Each row has a hidden stage along a path, written after it and counted from one end. A new block has a new path.
| -103 | -114 | -133 |  -61 | -135 | -152 |   17 |   27 |  120 |   94 |  -96 |  -48 | -209 |  104 |   81 |  103 | -239 |    5 | -113 | -121 |  -37 |  145 |   26 | -145 | -105 |  -37 |  -82 |  296 |   74 |   21 |  110 |   93 |   84 | -161 |  -41 |   23 | -191 |  151 |   62 |  -16 |   -2 |  26
|   90 |  142 |   45 |  166 |   72 |  -30 | -108 |  281 |  -75 |   89 |   96 |   43 |   52 |  -14 |  -62 |  -75 |   42 |  356 |   29 |  -40 | -104 | -188 |   -5 |  158 | -132 | -146 |  -40 | -199 |   -2 |  279 | -321 |  -33 |  -31 |  250 |   32 |   37 |   90 |  113 |  -49 |  -36 | -196 |  38
|    1 |  -27 | -110 |  142 |   50 |   39 |   -9 |   -2 |   82 |  226 |  131 | -136 |  -44 |   54 |  210 | -221 |  -17 |  161 |  -78 | -235 |   80 |   59 |  196 |  198 |  -64 |  -42 | -227 |   57 | -208 |  219 | -448 |  100 |   46 |   52 |   -1 |   46 |   56 |  203 | -234 |    4 | -120 |  14
|  -41 | -147 |  -93 |  228 |   23 | -154 | -255 |  229 |  113 |  -12 |    6 |   -2 |  -32 |   43 |  262 |   45 |   89 |  404 |   -2 | -297 |  141 | -167 | -224 |  265 | -206 | -143 |  -48 | -205 | -116 |  238 | -507 | -225 |  -30 |  112 |  -30 |   71 |   62 |  279 |   38 |  -81 | -341 |  38
|  289 |  186 |  163 |   30 | -110 |  235 |  271 |   45 |   68 |  136 |  278 |    8 |  164 |   -2 |  -65 | -270 |   20 |  352 | -149 |  -66 |  -67 |  -19 |  203 |   91 |  -13 | -377 | -244 |   72 |  110 |  279 | -193 |  154 |  302 |   79 | -147 |  -69 |   21 |  165 | -217 | -188 | -299 |  0
|  -74 |   66 | -178 |  -54 |  -20 |  -93 |   63 |   66 |   -9 |   84 | -110 |  -57 | -115 |  173 |   78 |  -20 | -317 |   59 |  -21 |  -82 |  -53 |   90 |   33 | -283 |  -97 |    9 |  -83 |   70 |   39 |   46 |  161 |  210 |  111 | -182 |  -24 |  210 | -119 |   49 |   -6 | -107 |  -11 |  10
|  -22 |  -12 |  157 |  -43 |  -27 |  128 |  -23 | -181 |  239 |   53 |  -42 |  135 | -388 |  137 |  -63 |  139 | -375 |  -29 |  -31 |   90 | -307 |  249 |  227 |   81 |  -45 |   33 | -157 |  376 |   14 | -142 |   -8 |  202 |  130 | -282 |   23 | -142 | -220 |  435 |  -39 |   75 |   95 |  26
|   88 |  142 |   72 |  -90 |   67 |  119 |   49 |   10 |  150 |   32 |  -18 |  120 |   62 |  209 | -137 |   73 |  -45 |  144 |   -7 |   82 | -167 |  -72 |   88 | -360 |   85 | -106 |  -63 |   19 |  214 |  138 |  186 |  122 |  177 |  -99 |  -13 |    3 | -256 |   70 |   84 | -106 | -209 |  0
|  183 |   73 |  292 |  226 |   49 |  358 |   82 |  -98 |  288 |  187 |  121 |  225 |   40 |  216 |   49 | -222 |   67 |  259 |  -60 |  -50 | -128 | -131 |  326 |   82 |  178 |  -30 |  -26 | -187 | -102 |  168 | -237 |  266 |  135 |  -10 |   44 |  -41 |  142 |  207 | -182 |  -47 | -232 |  13
|   87 |  -30 |   24 |  108 |  -97 |   63 |   61 | -121 |  236 |   96 | -105 |  151 |  -55 |  268 |  103 |   86 | -286 |   75 | -160 | -136 |  -95 |  109 |   77 | -322 |    6 |   37 |  -30 |  134 |  168 |   28 |  254 |  167 |  131 | -247 |  -43 |   74 | -164 |  133 |   26 | -165 | -127 |  28
| -206 | -100 |  -82 |   18 |   30 |  -61 |  233 |  270 | -132 |  116 |  129 | -222 | -136 | -160 | -144 | -129 |  168 | -169 |  187 |   32 |  -41 |   29 |  189 |  209 |   61 | -140 |   66 |  156 |  208 |   94 | -249 |   27 |  -73 |  255 |  -64 |   16 |  -21 |  -19 |  -79 |   70 |  120 |  20
| -268 | -355 | -374 |  250 |  518 | -253 | -607 |  -94 |  390 |  -65 |  -70 |  195 | -302 |  186 |  182 |  259 |   23 |  198 |   13 |  144 |  -30 |   29 |  -42 | -132 | -147 |  318 |   79 | -180 |  -95 | -100 | -382 |   81 | -236 | -119 | -139 |  168 |  113 |  441 |  156 |  -60 | -372 |  14
|  227 |   72 | -122 |  528 |   97 | -101 |  -80 |  105 |  149 |  285 |   98 |  417 |  285 |  194 |  -40 |  110 |  -14 |  142 | -314 | -274 | -160 |  196 |   57 |  304 | -147 |   93 |   56 |  224 |  183 |  341 | -221 |  367 | -139 |   20 |   47 |  157 |   93 |    2 | -401 |   90 |  -25 |  13
|   60 |   -8 |  358 |  103 |  -54 |  202 |  210 |  318 | -119 |   48 |  -21 |  -33 |  -91 |   37 |  -82 |  -58 |   96 |  -14 |  342 | -133 | -143 |  -56 |   66 |  262 |   51 | -149 |   78 |  -15 |  153 |  170 | -170 | -234 |   77 |  208 |  154 | -170 | -228 |   41 |   14 |   85 |   64 |  31
|  -29 | -252 |  -70 |  197 |  143 | -272 | -128 |  377 |   40 |   34 |   84 |   18 | -162 |  -61 |   -6 |   25 |  216 |  152 |  168 |  -37 |  -61 |   51 | -129 |  489 | -309 | -108 |   70 |  115 |   79 |  185 | -596 | -165 |  -76 |  214 |   -6 | -106 |   34 |  206 |  -60 |   86 |  -77 |  22
|  366 |  135 | -118 |  193 |  -30 |  254 |  559 | -151 |  141 |  238 |  299 | -154 |  247 |   91 |  -54 | -303 |  -13 |  211 | -102 | -146 |  102 |  161 |  201 |  -34 |  -66 | -425 | -384 |  146 |  439 |  368 | -152 |  246 |  324 | -113 | -324 |  102 | -134 |   19 | -402 | -465 | -303 |  8
| -332 |   36 | -340 |   66 |   51 | -284 | -288 |   40 |   16 |  -69 |  -96 |   30 | -192 |   45 |   95 |  250 | -339 |   -2 | -116 |  -67 |  -94 |   33 | -101 |   -8 | -123 |   90 |   -6 |  108 |   21 | -103 |  -82 |   99 | -152 | -160 |   -6 |  339 |    9 |  282 |   14 |  -24 |   41 |  38
| -163 |    6 |   -8 |  -91 |  -51 |  -64 |   41 |  160 |  -64 |  -50 | -261 |  -27 | -276 |  223 |  136 |   90 | -413 |  -81 |  204 | -146 | -124 |  149 |  -83 | -114 | -106 |   84 |   16 |  109 |   -3 |  -86 |  144 |   37 |  123 | -257 |  120 |  158 | -263 |  130 |   68 |   12 |  175 |  9
| -152 | -278 |  -58 |  294 |   35 | -115 | -153 |  266 |   55 |   88 |  -63 |   56 |   24 |  114 |  366 | -117 |  136 |  139 |  -21 | -327 |  145 | -119 |    0 |  -60 |   73 |  184 |  289 | -276 | -153 |  115 | -204 |  -31 | -142 |  217 |   12 |  187 |  247 |    0 |   75 |    6 | -215 |  18
| -109 |  148 |  -80 |  -31 | -109 |    5 |  227 |   -4 |    5 |  234 |    9 |   82 |  -31 |   56 | -233 |  -18 | -237 | -146 | -227 |  110 | -231 |   85 |  368 | -364 |  200 |   52 |   89 |  236 |  241 |   -5 |  439 |  540 |  -29 |  -37 |  -67 |  174 |    6 | -123 |  -61 |   25 |  155 |  19
|   15 |  331 |   56 |  -31 |  -17 |  160 |  180 |    7 | -121 |  156 |  -96 |   60 |   18 |  234 |  -89 |   -4 | -407 | -178 |    7 |  -91 | -272 |  174 |  230 | -213 |  101 |  108 |  -83 |  233 |  104 |   54 |  289 |  298 |  102 | -174 |  187 |  170 | -272 |  -38 | -174 |   69 |  266 |  7
|   93 |  104 |   43 |   39 | -133 |   20 |   73 |   76 |  140 |   53 |  -36 |   23 |   72 |  283 |  296 | -134 | -108 |  190 |  -36 | -349 |   26 |  -78 |  -96 |  141 | -111 | -151 | -137 |   29 | -137 |  212 | -256 |  -12 |  277 | -215 |  187 |  110 |  -72 |  186 | -187 |  -88 |  -87 |  6
|  -35 |  102 |  -69 |  -43 |   52 |   26 |   82 |  -20 |  101 |  240 |   90 | -199 |   28 |  129 |   59 | -183 |  106 |  -82 |   14 | -101 |  -19 |  -89 |  214 |   53 |   63 |  -71 | -201 |  176 |  -63 |  250 | -339 |    5 |   75 |   17 |  210 |  -14 | -151 |   62 | -201 |   64 |   61 |  22
|  -89 |   -8 | -186 |  214 |   43 |   39 |   87 |    0 |  -28 |  106 |   20 |   43 |  -60 |  -59 | -261 |  302 | -225 |  -51 |  -81 |  -44 | -104 |  275 |  150 | -105 |   51 |  -42 |  -53 |  241 |  485 |   64 |  211 |  234 | -169 |   26 | -297 |  139 | -271 |   43 |   -3 |  -55 |  -28 |  38
|   58 |  208 |    4 |  -37 | -280 |  -99 |  338 |  313 | -315 |  -49 | -219 | -128 |  -16 |  160 |  140 | -168 | -561 |   99 |  114 | -174 |  -68 |  -13 | -191 | -504 | -169 |  -94 |   90 | -142 |  259 |    7 |  484 |    2 |  224 | -125 |  -12 |  377 |  -65 | -165 |   87 | -403 |   47 |  35
| -154 |   -7 |   38 |  -79 | -293 |   43 |  351 |  235 |  -90 |  -51 |   47 | -205 |  -11 |  -10 |  209 | -213 |  -13 |  -14 |   62 | -316 |  113 |  -74 |  -14 |  168 |   85 | -309 |   11 |   61 |   48 |   59 | -127 |  -62 |  241 |  -10 |  -23 |  158 |   -4 |   87 |  -78 | -109 |  -10 |  3
| -129 |  -71 |   31 |   78 |  -49 |   77 |  104 |  -10 |    9 |   76 | -144 |   22 | -155 |  169 |  144 |  -14 | -349 | -168 |    8 | -128 | -106 |  188 |  193 | -336 |  143 |  228 |  124 |  105 |   96 | -127 |  276 |  173 |   -6 | -106 |  -12 |  175 |  -92 |   33 |   41 |  -49 |   97 |  22
| -274 |   97 | -253 | -239 | -104 | -124 |  152 |  165 | -177 |   73 |  -98 | -316 | -164 |  -69 | -197 |  140 | -193 |  -69 |   70 |   14 |    1 |  -28 |   50 | -341 |   35 | -196 | -133 |  128 |  265 |   94 |  296 |   53 |  -11 |   24 | -113 |  139 | -361 |  -77 |  193 |  -40 |   59 |  38
|  -68 |  -77 |  -81 |  169 |  129 | -136 | -149 |  285 |  -34 |   39 |   25 |  -16 |  -84 |   58 |  191 | -103 |   43 |  185 |  119 | -184 |    1 |  -21 |  -64 |  305 | -190 |   -6 |    6 |  -88 | -169 |  161 | -490 |  -70 |  -15 |  116 |   82 |   94 |  107 |  194 | -107 |   47 |  -93 |  10
|    8 |  -99 | -196 |  252 |  237 | -184 | -193 |  172 |  142 |   53 |  173 |   56 |   -3 |  -41 | -127 |  103 |  303 |  254 |    8 |   58 |  -46 | -119 |  -60 |  283 | -196 | -193 |  -45 |  -25 |  197 |  267 | -508 |  -96 | -104 |  188 |  -87 |  -24 |   38 |  224 |  -51 |  -61 | -297 |  33
| -103 |   17 |   56 |  121 |   18 |  226 |  404 |  202 | -276 |   10 |   69 |   34 |    6 | -130 | -331 |   47 | -138 | -234 |  119 |   68 | -193 |  277 |  304 | -257 |  290 |  -25 |  222 |  135 |  601 |  -77 |  455 |  270 |  -69 |  203 | -324 |  170 | -143 | -161 |   34 |  -77 |   54 |  2
| -246 |  -62 | -318 |  112 |  203 | -289 |   99 |  293 | -172 |  -49 | -166 | -104 |   78 |  169 |   51 |    4 |  -18 | -312 |  251 |   20 |  -33 |  -67 | -126 | -560 |   57 |  205 |  381 | -123 |  460 |  -18 |  240 |  -79 | -156 |   55 |   33 |  446 |  -57 | -308 |  123 | -242 |   82 |  24
|   45 |  240 | -310 |    6 |  353 | -164 | -254 | -126 |  135 |   98 |  112 |   39 |  -37 |  132 | -156 |  -34 | -140 |  226 | -130 |  383 | -250 | -118 |  137 | -406 | -176 |   32 | -193 |  -54 |   96 |   92 |  -94 |  212 |    0 |  -79 |  -18 |  172 |   82 |  212 |  -51 | -244 | -241 |  31
|   91 |   33 | -211 |  182 | -148 | -196 |  303 |  235 |  -38 |  214 |  150 |  -67 |  147 |   -6 |   13 | -209 |  -11 |  107 | -157 | -199 |   34 |   69 |   14 |  147 | -181 | -231 |  -21 |  185 |  239 |  281 | -166 |  223 |   71 |   66 | -112 |  199 |  134 |  -97 | -296 | -161 |  -13 |  17
|  -13 | -210 | -129 |  294 |  -65 |  -53 |  227 |  313 |  -11 |   59 |   60 |  -47 |  175 |   34 |  186 | -126 |  227 |  159 |   23 | -365 |  231 |  -44 |  -84 |   55 |    9 | -189 |  157 | -159 |  235 |  259 | -154 |  -28 |   28 |  172 | -197 |  207 |   87 |  -98 |  -49 | -197 | -282 |  8
|  -54 |  158 | -165 | -116 | -267 |   23 |  539 |   45 | -101 |   11 | -127 | -233 |   95 |  225 |  144 | -102 | -365 | -209 |   40 | -303 |   74 |  122 |  -50 | -398 |   57 | -191 |  -77 |  208 |  382 |   51 |  403 |  111 |  303 | -332 |  -47 |  374 | -325 | -157 | -105 | -331 |  120 |  5
|   34 | -273 |   90 |  346 |   18 |  -88 | -118 |  250 |  170 |   45 |  -53 |  230 |    8 |  153 |  166 |  109 |  157 |  125 |   20 | -276 |  -18 |    3 | -109 |  210 |  -69 |   48 |  230 |   -5 |   96 |  165 | -250 | -128 |  -66 |  109 |   53 |  -30 |    3 |  113 |   24 |   49 | -158 |  26
|  -42 | -363 | -112 |  392 |    2 |  -32 |  289 |  264 |   -6 |   82 |   51 | -108 |  130 |    6 |  154 |  -52 |  264 | -114 |  140 | -365 |  217 |  120 |  -35 |   70 |   71 |  -73 |  228 |   25 |  447 |  202 | -174 | -165 |  -95 |  230 | -207 |  135 |  -72 | -153 |  -47 | -170 | -141 |  23
| -378 | -139 | -244 |   85 |   68 | -109 | -246 |  -86 |  146 |   93 | -115 |   39 | -215 |  141 |  248 |   98 | -220 | -125 | -166 | -155 |  -13 |   86 |  189 | -163 |  141 |  310 |   79 |   87 | -198 | -131 |   -4 |  255 | -166 | -125 |   29 |  255 |   65 |  202 |   24 |  127 |   40 |  16
| -116 |  138 |   15 |   58 |  -42 |   -4 | -201 |  -55 |  142 |  140 |   74 |   86 | -111 |   80 |   66 |   41 |  -84 |   -4 | -197 | -141 | -187 |  -46 |  188 |  385 |    9 |   -6 | -154 |  271 | -245 |   82 | -375 |   93 |   -5 |  -61 |  271 |  -20 |   14 |  368 | -212 |  243 |  115 |  31
|  270 | -161 | -325 |  280 |  429 | -211 |  -27 |  167 |   88 |  181 |  104 |   99 |  106 |   53 | -305 |   35 |  117 |  360 |    4 |  333 |  -79 |  118 |   31 | -631 | -254 |    2 |   53 | -148 |  601 |  293 |  145 |  194 | -113 |  226 | -442 |   67 |  -31 | -175 |  129 | -394 | -513 |  22
| -142 | -273 | -127 |  352 |   83 | -180 |  -81 |  297 |  130 |   47 | -109 |  130 |   67 |  187 |  189 |  169 |  254 |  -33 |  108 | -379 |  103 |  -27 | -187 |  266 |  -22 |   57 |  254 |  -23 |  133 |  218 | -311 | -108 | -150 |   60 |   92 |  144 |  -75 |  -11 |  -35 |   99 |  -50 |  13
|  110 |  123 |   78 |    4 |   75 |   16 | -105 |   46 |   -3 |  155 |   51 |  166 | -206 |   15 | -222 |  -27 | -312 |  238 | -137 |  271 | -355 |  115 |  290 | -253 | -107 |   65 |  -62 |   88 |   25 |    4 |  173 |  325 |   25 |   64 |  -80 |  -66 |   61 |  186 |   40 |   -4 | -100 |  28
|  -23 |   42 |  153 |  -53 | -196 |  -94 |  -70 |  193 |  -38 | -159 | -171 |  111 | -442 |   54 |   66 |  106 | -620 |  314 |   75 |    1 | -248 |  116 | -177 |  103 | -352 | -103 |  -48 |   33 |  -48 | -171 |   40 |   49 |  181 | -233 |  -49 |   60 |  -24 |  430 |  115 | -120 |    1 |  37
| -175 | -128 | -202 |  392 |  189 | -299 | -310 |  345 |  -65 |   33 |  -39 |  121 |  192 |  133 |  319 |  -42 |  187 |  -15 |  -24 | -281 |   28 | -179 | -122 |  -12 |    5 |  283 |  381 | -222 |  -42 |  135 | -299 | -161 | -273 |  271 |  200 |  335 |  299 |  -59 |  -25 |   23 |  -87 |  27
| -592 |    1 | -412 | -180 |  265 | -234 | -224 |  -15 |  -60 |   69 |  -13 | -254 | -291 |  -63 | -154 |  218 |   21 | -529 |   87 |  175 | -162 |   35 |  258 |  -29 |  176 |  184 |  -35 |  394 |   41 | -114 | -153 |   23 | -280 |   36 |  181 |  126 | -239 |  144 |   24 |  315 |  342 |  27
|  258 |  256 |  210 |   43 | -283 |  403 |  716 |  -79 |  -72 |  265 |  186 | -203 |  103 |   22 | -186 | -257 | -174 | -140 |    0 | -171 | -100 |  183 |  364 |   57 |  143 | -372 | -286 |  370 |  433 |  233 |  112 |  160 |  299 |  -42 |  -66 |  -50 | -319 |  -59 | -340 | -186 |  134 |  30
| -150 | -107 | -178 |  150 |  144 | -157 | -179 |  199 |   50 |   61 |  -27 |  -94 |   13 |   86 |   86 |  127 |  251 |   15 |  112 | -205 |   70 | -158 | -100 |  126 |  -38 |  -51 |   -2 |  -22 |   59 |  259 | -361 | -273 | -113 |  141 |  138 |   39 | -181 |   80 |   41 |   67 | -113 |  33
|  -77 | -139 |   85 |  158 | -264 |   21 |  403 |  399 | -242 |   96 |   -9 | -196 |   -3 |  -36 |  248 | -335 |  -50 |  -17 |  135 | -387 |  139 |   30 |   48 |   72 |   57 |  -98 |  207 |  -87 |   75 |  105 |  -37 |  -18 |   63 |  222 |  -69 |  190 |  132 | -158 |  -66 | -102 |   48 |  17
| -148 |  -95 |  -66 |  151 |   44 |   46 |   -1 |   19 |  126 |   71 |   42 |  -89 |  -93 |  114 |  277 | -120 |   36 |    7 |   60 | -277 |   83 |   -7 |   83 |  295 |   27 |  -21 |  -75 |   12 | -155 |   93 | -469 |  -13 |   38 |  -51 |   73 |  114 |   20 |  252 | -182 |   16 |  -41 |  12
|  -74 | -118 |  -91 |  119 |  202 | -164 |  -89 |  332 | -115 | -134 |  -90 |   21 | -217 |  -23 | -154 |  151 |  -99 |  220 |  280 |  193 | -128 |  -25 | -166 | -232 | -202 |  -46 |  161 | -250 |  352 |    0 |   60 | -104 |  -85 |  136 | -221 |  121 |  -63 |   85 |  279 | -231 | -234 |  36
| -133 | -188 | -161 |  288 |   62 | -137 | -135 |  203 |  128 |   16 |   94 |   81 |   11 |  -59 |  -15 |  157 |  274 |  206 |  -63 | -128 |   64 | -150 |  -65 |  227 |  -18 | -166 |  106 |  -99 |  187 |  193 | -320 |  -54 | -157 |  198 | -149 |   77 |   84 |  160 |   46 |  -36 | -293 |  36
| -126 | -153 |  -20 |  102 |  106 |  -34 |  -74 |  166 |   85 | -135 | -166 |  133 | -105 |  213 |  156 |  111 |  -93 |   91 |  153 |  -86 |  -36 |  -15 | -122 | -248 |    8 |   83 |  206 | -187 |  126 |  -54 |   87 |  -17 |   40 | -104 |  -61 |  195 |  -66 |  125 |  187 | -142 | -201 |  5
| -119 | -199 |    0 |  225 |  -34 |  -98 | -163 |  305 |  -38 |  164 |   66 |   65 |  -27 |  -89 |   75 |   -8 |  186 |  127 | -132 | -222 |    5 |  -38 |  138 |  174 |   50 |   34 |  165 |    6 |  -97 |  175 | -200 |   -6 | -175 |  376 |   -3 |  -42 |  160 |   63 |   52 |  212 | -135 |  28
|  -44 |  -20 |  258 | -125 | -255 |   99 |  478 |  198 |   93 |  -70 | -217 |  129 | -155 |  175 | -345 |  224 |  -61 | -162 |  233 |  134 | -242 |  -96 |  -22 | -324 |  175 | -254 |  277 |   93 |  646 |  -36 |  618 |   87 |  198 | -183 |  -36 |  -33 | -402 | -130 |  276 | -131 |   91 |  30
